In the rows, 128 means zero.
Each row of numbers stands for one element and depends on some of the facts below. Use the named rows to name the rest.

Some facts about the elements:
[begrozu vepek] Π ziklini
[brigodu seplen] Π vefim
[doplu] Π klasku
[drinen planur] Π klusan
[fiplo lanen tasa] Π nibra
[flibi] Π plostoplol
[flizim] Π grisaper
[fosor] Π bruzi
[gagrugril] Π sufim
[gripu] Π baplekon
[kiluskur] Π bifli
[libo] Π tiplol
[nazus rukles] Π klustis
[pluvelo] Π teze
[setike] Π rukles
[steka] Π libo
[suske] Π sozotur
[tetramik] Π todrufa
[trolir] Π drutar
[zetrel] Π gotra
Ξ 769 <- baplisis gatel kiluskur lifle luten memer nomul plovem tabuk tetramik teze tradras
Ξ 716 <- begrozu bitrul doplu flestol gotra nubru pubrim zetrer
Ξ 255 <- bibim buflar mabes nagru plidrim rakla stokon zetrel
Ξ 690 <- bopak fosor gutile plemis plutrun tefi
Ξ 260 <- brigodu drarom gagrugril gorom gripu grodrem vunim zege
Ξ 65 <- britruski brobedi flibi kagreste kigubul klubrudel malalin nubok puli trolir truflok
Ξ 514 <- broru drades fiplo libo movumok pliklas skidri
Ξ 909 <- defle drinen medron poba sketor sozotur
Ξ 713 <- destik grisaper gugru tasa
Ξ 730 <- dosek fetipor floper grupeluk neklu tivis zerabel
Ξ 513 <- dreram lizal maliskom plostoplol seplen vepek
Ξ 702 <- flizim flovik gagal nugok
Ξ 320 <- katran lanen planur suske
Ξ 882 <- klasku koton nibra sufim
{baplisis begrozu bibim bitrul brigodu brobedi buflar destik doplu drades dreram drinen fiplo flestol flizim flovik fluvudrar gagrugril gorom gotra gripu grisaper grodrem gugru kagreste katran kiluskur klasetro klasku klener klubrudel koton lanen luten mabes malalin maliskom marum memer miflik moklo movumok muris nagru nazus neklu nomul nubru planur plemis plidrim pliklas plovem plukliskos plutrun poba pubrim rodir rukles setike sketor skidri steka sufim suske tefi tetramik teze tivis tradras truflok vizem vugetrir vunim zerabel zetrel zetrer} ζ 773
{bopak britruski broru defle dosek drarom fedru fetipor flebagir flibi floper fosor gagal gatel grupeluk gutile kabon kigubul libo lifle lizal luvus medron nibra nubok nugok pifek plostoplol pluvelo puli rakla seplen skagrun sozotur stagri stokon tabuk tasa trolir vepek zege} ζ 712
[baplekon drarom drutar flestol katran malalin medron rakla raplon tivis] Σ ziklini
[baplisis brobedi doplu marum pliklas rodir trogu] Σ vefim
[begrozu steka tetramik] Σ klustis
[bibim drades gorom klasetro lifle nubok nubru plostoplol plutrun] Σ tiplol
[bifli fluvudrar grodrem kiluskur klustis maliskom nafir suske tasa vovegrur zerabel] Σ todrufa
[bitrul fetipor flibi planur plidrim poba teze] Σ bubil
[bopak brigodu dosek fiplo gagal lizal muris nibra stagri stokon] Σ klusan
[britruski plovem pluvelo sufim vugetrir zege] Σ trogu
[broru grupeluk klasku klubrudel luten moklo] Σ bruzi
[bruzi dreram flovik gotra nitil vunim] Σ mavuk
[bubil flizim fosor gagrugril koton lanen movumok nagru seplen truflok vizem] Σ nidron
[buflar fedru gripu nazus pifek plukliskos pubrim sketor tefi trolir vepek] Σ bifli
[defle klusan luvus plemis puli tabuk] Σ skupe
[destik flebagir gatel kagreste klener libo setike skagrun zetrel] Σ drutar
[drinen gugru memer] Σ nafir
[floper kabon kigubul mabes miflik nugok sozotur tradras] Σ vovegrur
[grisaper zetrer] Σ baplekon
[gutile nomul] Σ nitil
[neklu skidri] Σ raplon
[rukles] Σ nodos
Λ:
begrozu Λ steka Λ tetramik
bibim Λ nubok Λ gorom Λ klasetro Λ drades Λ plostoplol Λ nubru Λ lifle Λ plutrun
bitrul Λ plidrim Λ poba Λ flibi Λ planur Λ teze Λ fetipor
fedru Λ nazus Λ plukliskos Λ sketor Λ pubrim Λ vepek Λ gripu Λ buflar Λ tefi Λ trolir Λ pifek
fluvudrar Λ klustis Λ grodrem Λ tasa Λ maliskom Λ kiluskur Λ vovegrur Λ zerabel Λ bifli Λ nafir Λ suske
gutile Λ nomul
luten Λ broru Λ moklo Λ klubrudel Λ klasku Λ grupeluk
malalin Λ katran Λ baplekon Λ flestol Λ drutar Λ tivis Λ raplon Λ medron Λ drarom Λ rakla
memer Λ gugru Λ drinen
nagru Λ bubil Λ truflok Λ vizem Λ lanen Λ gagrugril Λ movumok Λ seplen Λ koton Λ flizim Λ fosor
nitil Λ dreram Λ vunim Λ flovik Λ bruzi Λ gotra
plovem Λ sufim Λ vugetrir Λ britruski Λ pluvelo Λ zege
skidri Λ neklu
sozotur Λ kigubul Λ tradras Λ nugok Λ miflik Λ floper Λ kabon Λ mabes
stokon Λ fiplo Λ brigodu Λ muris Λ dosek Λ gagal Λ bopak Λ lizal Λ nibra Λ stagri
tabuk Λ klusan Λ plemis Λ defle Λ puli Λ luvus
trogu Λ baplisis Λ brobedi Λ pliklas Λ marum Λ doplu Λ rodir
zetrel Λ klener Λ destik Λ setike Λ libo Λ flebagir Λ kagreste Λ gatel Λ skagrun
zetrer Λ grisaper

Some elements and their rows:
[119 117 132 146 136 143 139 126 116 107 144 145 120 109 136 129  95 120
 129 123 107 112 137 102 117 141 130  70 102 151] : plukliskos
[126 150 135 141 133  94 110 123  71 138  98 112 145 149 142 136 153 157
 180 162 110 131 173 125 132 105 153 155 124 139] : drutar
[127 132 118 126 123 117 125 125 113 125 134 132 123 127 148 118 107 114
 117 126 124 160 125 111 132 118 111 131 120 139] : poba
[122 131 136 146 148  89  97 125  68 153 108 108 138 167 144 147 112 174
 170 162  99 158 167 115 130 117 135 151 113 144] : klusan
[155 140 112 114 123 139 135 132 147 130 114 128 130 114 108 140 196 131
 118 136 157  99 125 163 133 128 134 127 149 130] : plostoplol
[155 126 117 134  78 106 170 117 170 137 126 101 151 110 124 103 129 102
 129 110 115 155  69 111  85 110 140 147 134 142] : setike
[ 68 129 147 123 124 134 139 124 174 120 136 154 127 161 133  98 115 117
 141 113 128 156 125 140 150 123 128 160 142 100] : flizim
[113 132 140 146 140 106 114 126 122 142 119 108 137 133 136 136 136 151
 177 143 112 125 169 119 128 115 148 141 116 124] : nodos
[117 131 113 124 120 110 121 124 126 139 139 131 139 136 137 121 102 114
 125 133 112 161 115  96 128 130 108 125 122 141] : plidrim
[151 122 110 120 123 126 124 134  78 133 135 137 126 115 130 130  74 127
 104 126 131 150 106 119 123 126 128 134 139 138] : gorom
[174 130 133 105 116 141 136 137  75 106 120 138 115 143 123 117 124 140
  96 134 150 158 137 161 140 126 136 161 143 130] : teze
[131 129 111 133 120 117 132 126 100 134 137 141 137 114 141 120 114 106
 122 132 118 156 124 103 128 120 106 117 128 141] : vugetrir
[156 124  90 129 131 117 126 130 153 160 131 112 134 102 109 153 153 132
 116 132 139 108 103 126 118 134 115 118 142 137] : nubok
[ 84 126 120 138 127 127 151 129 227 156 133 138 150 117  99 125 191 108
 153 123 146 100 107 144 127 119 129 147 170  81] : fosor
[145 114 150 138 146 146 119 121 112 115 146 145 105 104 172 127  62 133
 132 102  94 118 134 110 120 135 125  85 100 134] : drinen
[122 126 109 125 117 111 115 125 175 149 143 118 131 111 132 114  98 104
 124 128 114 177 102  94 125 129  82 140 120 132] : zetrel
[137 133 107 123 113 128 126 133  85 143 140 148 141 100 135 121  89 109
 114 124 131 134 107 110 121 120 133 128 134 135] : klubrudel
[135 129 107 125 117 120 126 132  86 139 137 139 139 110 125 122  78 120
 109 127 125 147  99 107 123 122 130 140 138 138] : truflok

Rows to name:
No name comes twice in this set of rows, the named rows included.
[150 114 112 138 146 142 132 129 138 133 137 126 124  95 109 161 123 135
 113 123 134  70 119 127 111 150 131  76 123 142]	kigubul
[142 104 145 147 107 128 179 115 160 113 134 114 136 130 109 125  87 125
 113 104 101 111  92 104  74 151 152  97 102 154]	nazus
[ 62 121 135 152 148 153 169 121 223 116 140 154 130 143 110 133 200 116
 160 119 137  60 141 147 128 146 140  88 134 113]	pifek
[121 126 139 141 132 151 138 124 109 103 135 152 126 114 136 123 118 114
 139 125 102  96 150 109 120 139 145  78 105 141]	miflik
[131 138 109 129 128 120 129 124 161 139 122 112 123 106 151 137 189 113
 140 124 150 115 119 130 136 109 110 112 136 136]	defle
[122 125 130 122 127 143 125 132 206 153 133 127 129 102 116 133 162 127
 141 105 148 110 121 162 123 114 121 155 162  80]	seplen
[ 78 116 136 141 143 158 152 127 198 130 142 153 132 125 105 139 152 125
 146 108 136  46 123 147 118 147 159 104 145  98]	trolir
[ 83 130 118 132 118 136 141 131 150 136 138 161 157 149 105 105 143 117
 143 135 123 135 122 123 131 132 147 155 152  99]	plutrun
[139 127 101 116 115 113 114 132 131 154 139 128 143 119 112 121  76 118
 107 139 121 171  99 100 121 138 111 154 133 130]	malalin
[111 128 165 155 160 118 112 122  64 118 103 125 128 168 133 153 118 189
 172 156  90  93 195 118 125 135 173 110  95 147]	todrufa

The same elements again, as new rows of numbers:
Some rows with their names:
[145 138 135 115 121 129 130 131 127 138 127 127 129 132 144 117 157 124
 148 132 132 133 144 132 126 129 127 135 123 144 126 133  97 145 119 130
 144 129 110  95 135 134] : pluvelo
[108 144 144 117 120 132 124 132 132 145 138 139 113 152 152 125 137 116
 151 126 100 128 133 124 122 129 132 134 117 141 112 126 111 134 119 115
 144 147  96  88 132 125] : seplen
[147 121 125 127 109 118 124 136 126 122 119 115 174 127 108 146 103 130
 139 165 186 130 128 125 137 134 134 136 161 125 130 134 121 132 110 149
 128 103 147 129 150 138] : bitrul
[ 46 119  90 143 170 156 136 132 153  82 133 124  96 140  88 113 120 137
  73  42  56 145 146 113 134 117 130 105  79 113 150 126 156  94 147 134
 120 116 116 143  64  99] : mabes
[118 137 151 112 121 135 118 136 128 138 140 141 116 152 150 128 159 120
 149 132 113 130 134 118 126 137 139 146 115 131 115 128 117 132 121 113
 142 146 102 100 136 128] : lizal
[191 134 142 142 142 125 118 124 132 137 147 134 138 140 128 134 105 106
 134 130 156  97 142 107 137 117 132 130 156 108 144 132 122 117 133 125
 126 145 143 119 146 113] : klasku
[172 133 127 131 130 119 134 133 120 141 133 130 148 137 131 129 105 130
 145 140 166 119 136 123 130 115 136 134 156 126 120 132 124 140 124 133
 129 123 133 131 140 122] : muris
[163 117 141 163 101 119 120 139 133 141 150 138 140 145 134 141  79 114
 151 155 145 103 117 108 126  94 139 124 157 113 136 126  85  76 115 125
 134 136 147 123 130 112] : katran
[102 119 137 118 133 129 130 137 132 124 130 129 149 162 125 136  96 135
 127 137 175 144 120 130 137 128 134 137 141 127  97 131 141 150 131 127
 129 124 129 135 145 113] : plutrun
[ 64 132  90 112 166 163 128 132 144  83 118 116  97 116  94 105 196 140
  85  45  46 164 162 121 133 153 132 120  54 128 158 130 149 133 141 137
 130 110  95 127  82 128] : kabon
[ 68 120  80 165 146 131 144 118 139 107 109 106 128  93  84 109 121 151
  88  83  77 151 131 144 124 128 106  97 104 128 151 124 160 103 142 150
 120 121 130 143  86 131] : steka
[199 142 150  80 118 127 102 130 117 132 138 136  98 137 150 151 132 104
 140 151 149  92 136 124 141 124 146 148 145 132 123 133 102 140 123 115
 123 105 142 138 160 131] : drutar
[134 111 138 127  89 132 119 143 130 120 123 123 141 121 138 140 163 138
 148 158 136 133 119 126 127 140 128 134 122 133 137 127 104 129 112 129
 142 117 124 117 137 149] : gutile
[ 52 115 153 182 158 134 141  88 145 122 129 134 128 115 121  96 110 139
  78 117 119 163  94 163 115 149  83  97 105 124 133 122 168  91 160 123
 114 188 152 145 124 106] : buflar
[ 62  94  76 166 145 137 165 128 133 119 111 117  95 102 120 111 139 190
  97  76  53 136 120 140 110 107  94  95 103 127 125 114 183 161 157 121
 117 113 114 155  64 131] : tetramik
[142 138 124  94  98 122 108 130 123 127 127 120 102 115 132 158 116 106
 140 147 120  94 118 125 135 128 136 138 140 136 132 127 108 103 113 127
 127 109 139 135 137 147] : nitil
[106 129 143 164 165 128 145  88 133 113 103 109 175  95 104 101 125 152
  75 128 177 175 114 179 122 169  82  99 120 134 141 133 166 142 153 148
 110 151 161 152 151 131] : pubrim
[ 79 137  92 130 145 139 150 117 129 115 100 108 118  87 109  95 187 151
  95  78  68 177 141 158 116 149 105 108  68 148 144 128 149 143 142 144
 131 124 107 126  90 148] : tasa

Which element is each row?
No name comes twice in this set of rows, the named rows included.
[158 123 131 125 107 115 124 139 125 126 121 114 172 136 116 153  98 123
 149 169 205 125 129 119 137 128 140 143 170 129 124 135 115 131 106 145
 132 106 145 126 156 135]	zetrer
[140 116 144 149  87 130 112 142 137 131 143 138 121 128 147 138 139 122
 153 154  98 121 116 111 117 124 131 130 120 124 148 123  86  80 108 120
 144 140 123 107 128 137]	stokon

The same elements again, as new rows of numbers:
Named rows:
[127 184 166 132 102 137 110 111  93 120 143  94 128 143 140 139  74 153
 145 129 169 131 120 135 122 150 175 166 152 166 124 123] : skagrun
[133 156  81 141 131 103 144 145 125 134 110 131 114 134 116 113 137 124
 119 145 140 129 143 125 139 155 132 143  93 145 128 124] : moklo
[113  89  94 128 112 149 131 122  82 115  94  83 102 159 112 107 156 131
 111 142  90 130 185 123  97 134 128 111 109 149 100 152] : flestol
[109 126 127  52 121  92 150 117 137 144 139 143 121  81 119 133  66 117
 120  59  56 153 113 120 147 101 134 196 105 162  97  94] : baplekon
[ 86 156  89 185 154  83 104 190 154 125  95 203 142 132 158 139 187  98
  45 138 136  80  43 164 147 116  99 102 159 107 170 161] : nazus
[136  96 104 123 132 144 168 160 137  98 117  65  73  96 100 108 116  52
 107 185 139 148 118  84 177 165  93 104 140 185 202 116] : fiplo
[ 95 164 139 132 116 157 179 133 157 109 146 113  42  42 155 171 132 140
 136 214 187 153  52 127 193  90  72 116 230 103 161 145] : tasa
[ 96 108 134  61 172 115 141 110 173 154 166 195 146  58 158 159 102 151
 126  68  92 117  80 128 161  65  98 148 146  70 117  86] : todrufa
[137  88 196 139  69 154 114 138 114 123 118  96 120 148  86 107 155 122
 155 144  93 172 162 144  92 112 146 120 172 137 117 159] : flibi
[115 177  83 139 119 118 147 149 130 137 111 129 110 150  96 126 130 103
 118 156 137 128 122 128 150 145  84 156  95 127  86 132] : baplisis
[148  63 142 146 115 174 115 134 130 106 132  92 134 168 117  96 169  95
 137 118 112 120 179 122  81 136 144  93  98 150 154 129] : gagrugril
[143  53 124 141 121 146 124 151 135 116 105 118 141 162  74  89 171 115
 124 135  90 141 175 123 111 139 140 105 115 130 152 131] : gorom
[141  76 195 135  76 138 106 136 114 120 103 107 145 155  68 123 136 120
 144 150  86 177 151 139 118 129 119 114 179 115 116 152] : nubok
[100 173 158 140 124 142 105 100  67 141 146  87 127 135 156 133  69 158
 130 126 156 135 126 137 111 142 180 135 186 138 119 134] : fosor
[108 139 136  83 135 110 133 120 137 142 147 139 123  78 139 141  84 111
 136  61  89 123 120 124 141 114 116 172 128 147 111 108] : nodos
[132 157  82 131 136 102 144 142 127 132 109 130 113 127 119 112 137 124
 117 144 134 132 141 122 141 147 129 151  91 142 123 126] : vugetrir
[128 113 112 155 179 168 120 127 168 124 156 163 163 131 155 123 158 153
 132 135 183  84 113 131 128 122 134 106 124  73 174 106] : buflar
[102 167 166 152 148 151 107 108 140 141 157 154 151 109 160 148 108 188
 146 143 200 114  86 149 145 116 152 125 205  71 148 122] : pifek

Rows to name:
No name comes twice in this set of rows, the named rows included.
[127 136  87 140 168 137 146 134 162 130 139 179 124 107 168 134 174 167
 123 147 169 100 113 132 139 112 108 107 120  81 142 127]	miflik
[133 155  90 134 130 119 144 135 132 122 128 125 108 132 143 120 134 137
 123 138 147 108 134 125 120 140 134 144  78 154 127 123]	marum
[137  82 210 136  85 178  88 119 104 109 135  74 161 175  96 111 105 136
 150 122 123 140 161 134  92 136 189 127 170 151 150 128]	drarom
[ 62 102 134  78 145  71 111 161 175 132 114 230 168  85 153 177 123 118
  43  56  55  85   7 159 173  55  98 157 170 108 140 125]	klustis
[124 145  76 149 170 114 146 142 158 141 124 184 123 103 140 128 170 151
 122 154 158 112 117 136 156 116 110 113 132  67 143 125]	plukliskos
[108  74 100 142 160 168 125 113 129 123 108 146 123 131 150 139 194 166
 117 150 128  95 158 140 114  92  94  66 147  62 124 158]	pubrim
[ 99 168  96 176 120  98  94 183 126  94  78 145 139 166 149 140 162 114
  57 132 146  58  72 152 118 146 129 148 123 180 158 160]	rukles
[164  66 216 130  81 156 100 124 128 102 129  97 144 152 112 121 144 144
 164 131 115 152 155 135  92 120 159 108 154 148 144 145]	zege
[125  80 107 123 125 163 116 103  90 100  98  89 125 171 132 130 142 156
 118 140 113  94 174 122  96 119 118 107  95 133  98 145]	gotra
[141 158  84 136 126  92 138 146 118 132 103 115 118 143 110 119 118 104
 114 142 127 131 140 116 143 165 120 146  85 161 116 124]	klener
[ 94 165  93 161 149 165 149 123 170 137 154 161 107 120 163 140 176 130
 134 144 187  94 100 139 132  99  80 119 119  62 107 132]	kiluskur
[165 111 170 126 152  90 101 122 137 131 112 177 170 105 123 163 133 182
 144 165 134 154 103 140 157 119 109  92 187  61 143 140]	sozotur
[110 194  70 130 108 116 157 139 121 132 109 114  89 145 107 118 125 118
 116 155 144 125 132 124 140 145 104 172  84 152  85 135]	destik
[135 192 162 127  76  91 126 134 112 137 118 120 116 135  92 153  92 118
 141 157 137 167 104 135 147 138  92 160 146 133  78 151]	tabuk

Now the same elements, written a new way:
Named rows:
[145 117 116  98 144  90 135 137 121 159 117 127 149 119 104 131 140 115
 132 140 138 124 141 115 156 130 133 127 151 136] : vizem
[173 127  87 119  74  88 132 135 135 112 140 120 145 148 145 162 115 107
 115 149  84 174 140 110 115 112 117 131 100 112] : nagru
[115 129 141 106 144 173 143 174 153  75 111 117 130 107 118  82 130 123
 164 151 116 132 155 153 162 141 140 126 163 107] : plostoplol
[128 138 132 150  81 148 174 129 138 138  98 129 115 138 174  92 148 102
 115 119 122  79 118 122 122  98  85 152 149 167] : movumok
[ 73 140 185 130 166 142  58  98 146 148 152 149 129  86 102 151  91 160
 158 145 164 107 106 121 113 123 182  97  62  98] : klustis
[126  96 140 107 150 106 144 133 133 141 107 131 144 109 100 143 125 141
 144 124 153 118 128 132 130 141 168 129 127 112] : nodos
[137 121 147 110 152  95 172 138 119 143 106 141 135 118 110 157 122 152
 171 149 149 111 126 124 137 137 163 133 131 115] : bruzi
[139 110 103 131  93 100 141 107 144 151 105 122 124 151 131 135 153 119
 101  93 127 117 130 113 118 118 103 149 136 150] : planur
[192 150  93 132  90  47 151 109 144  84 121  92 133 167 146 174 131  83
 105  98  93 211 141 114 156 127  88 150 128 127] : zetrel
[149 115 117  89 145  86 160 142 141 166 100 133 161 114  91 142 150 121
 125 154 145 100 147  92 133 132 117 124 140 127] : zetrer
[144 136 125 126 120 125 145 131 130 136 115 122 137 126 151 117 133 102
 116 145 127 116 133 112 142 116 107 130 133 137] : gorom
[126 122 125 139  94 148 153 116 136 120 126 132 101 177 128 132 140 159
 138 108 114 122 139 148 100 137 128 160 148 120] : lifle
[143 116 117 104 149  98 124 140 116 158 123 133 142 124 102 129 140 121
 131 131 137 121 138 113 158 127 127 121 146 149] : marum
[ 44  88 183 136 167 132  77 108 106 134 155 138 117 102 121 118 112 203
 143 142 124 115  72 139 147 163 161  81  80 135] : bifli
[151 121 107 123 101  99 138 132 125 137 130 129 136 142 138 141 133 121
 124 132 106 138 136 117 134 111 114 135 125 130] : flovik
[144 140 120 121 112 118 152 136 132 134 111 121 141 121 141 113 137  98
 116 138 121 118 134 120 133 116 107 127 134 135] : vunim
[159 135 121  98 154 105 171 165 136 131  97 121 162  91 119 120 142  97
 132 166 142 107 143 109 144 127 110 117 142 134] : malalin
[135 132 130 111 171 152 169 166 130  99 108 122 139 116 104 111 137 132
 146 135 140 121 147 140 133 154 133 133 171 113] : puli

Which element is each row?
No name comes twice in this set of rows, the named rows included.
[148 120 112 122 109 142 161 136 139 108 124 124 116 164 120 144 135 151
 138 118 114 147 152 143 108 141 131 155 150 104]	gagal
[ 79  97 131 171  97 121  57  91  92 105 203 123 119 140 176 130 110 178
  97 134  60 192  75 143 133 150 117  87  62 151]	buflar
[ 76 127 137 164 101 156  38  77 131 144 161 136 106 128 147 117 115 132
 102  96 131 122  90 125 110 106 122 119  74 148]	kiluskur
[152 148 125 144  94 141 171 121 151 135  85 112 128 136 174 103 159  80
  78 116 134  83 113 115  94 109  80 144 141 157]	fiplo
[ 86 163 167 161 139 162  50  97 120 133 162 137 122 100 151 112 106 106
 116 129 140 121  94 128 127 102 124 102  87 141]	grodrem
[102 180 147 169  99 158  20  72 127 152 164 142  93 147 144 133  97  85
 118  92 156 132 119 125 124  70 139 137  95 125]	tradras
[161 125 100 107 144 109 153 167  94 128 109 115 137 114 131  91 144  93
 139 132 133 132 143 139 184 127 121 136 189 152]	kagreste
[ 89 164 157 142 179 185  25  96 110 121 178 152  96 135  82 133  96 133
 161  82 172 142 138 149 142 105 177 137 131 107]	kabon
[107 144 124 177  84 145  47  71 145 105 182 137 119 136 160 149  93 121
 105  99 106 163  90 120  83  96 107 121  37 135]	drinen
[ 62 109 160 146 173 151  67  92 122 131 162 168 131  88 103 135  97 176
 186 104 164 102  91 131 127 125 167 122  69 138]	nafir
[ 67 110 144 161 137 149  76 110  91  99 185 118 124 106 176  90 110 161
 109 135  87 158  67 150 156 147 102  77  86 174]	tefi
[161 127  97 129 122 115 152 137 140 128 105 123 145 117 142 113 140  90
 106 122 130 121 128 113 129 125 103 136 136 142]	brigodu
[ 77 154 172 175 147 202  71  75 143 127 144 129  84 142 122 112 118 141
  93  80 162 100  99 141  71 132 133 127 111 124]	tasa
[145 111 113  92 141  91 162 143 136 165 102 131 151 116 100 130 156 122
 135 142 143 104 146 103 141 128 114 126 152 133]	flestol
[144 140 146 125  83 108 190 134 145 184  86 137 127 144 138 134 157 122
 118 161 129  74 141 105 104 110 106 139 131 134]	grisaper

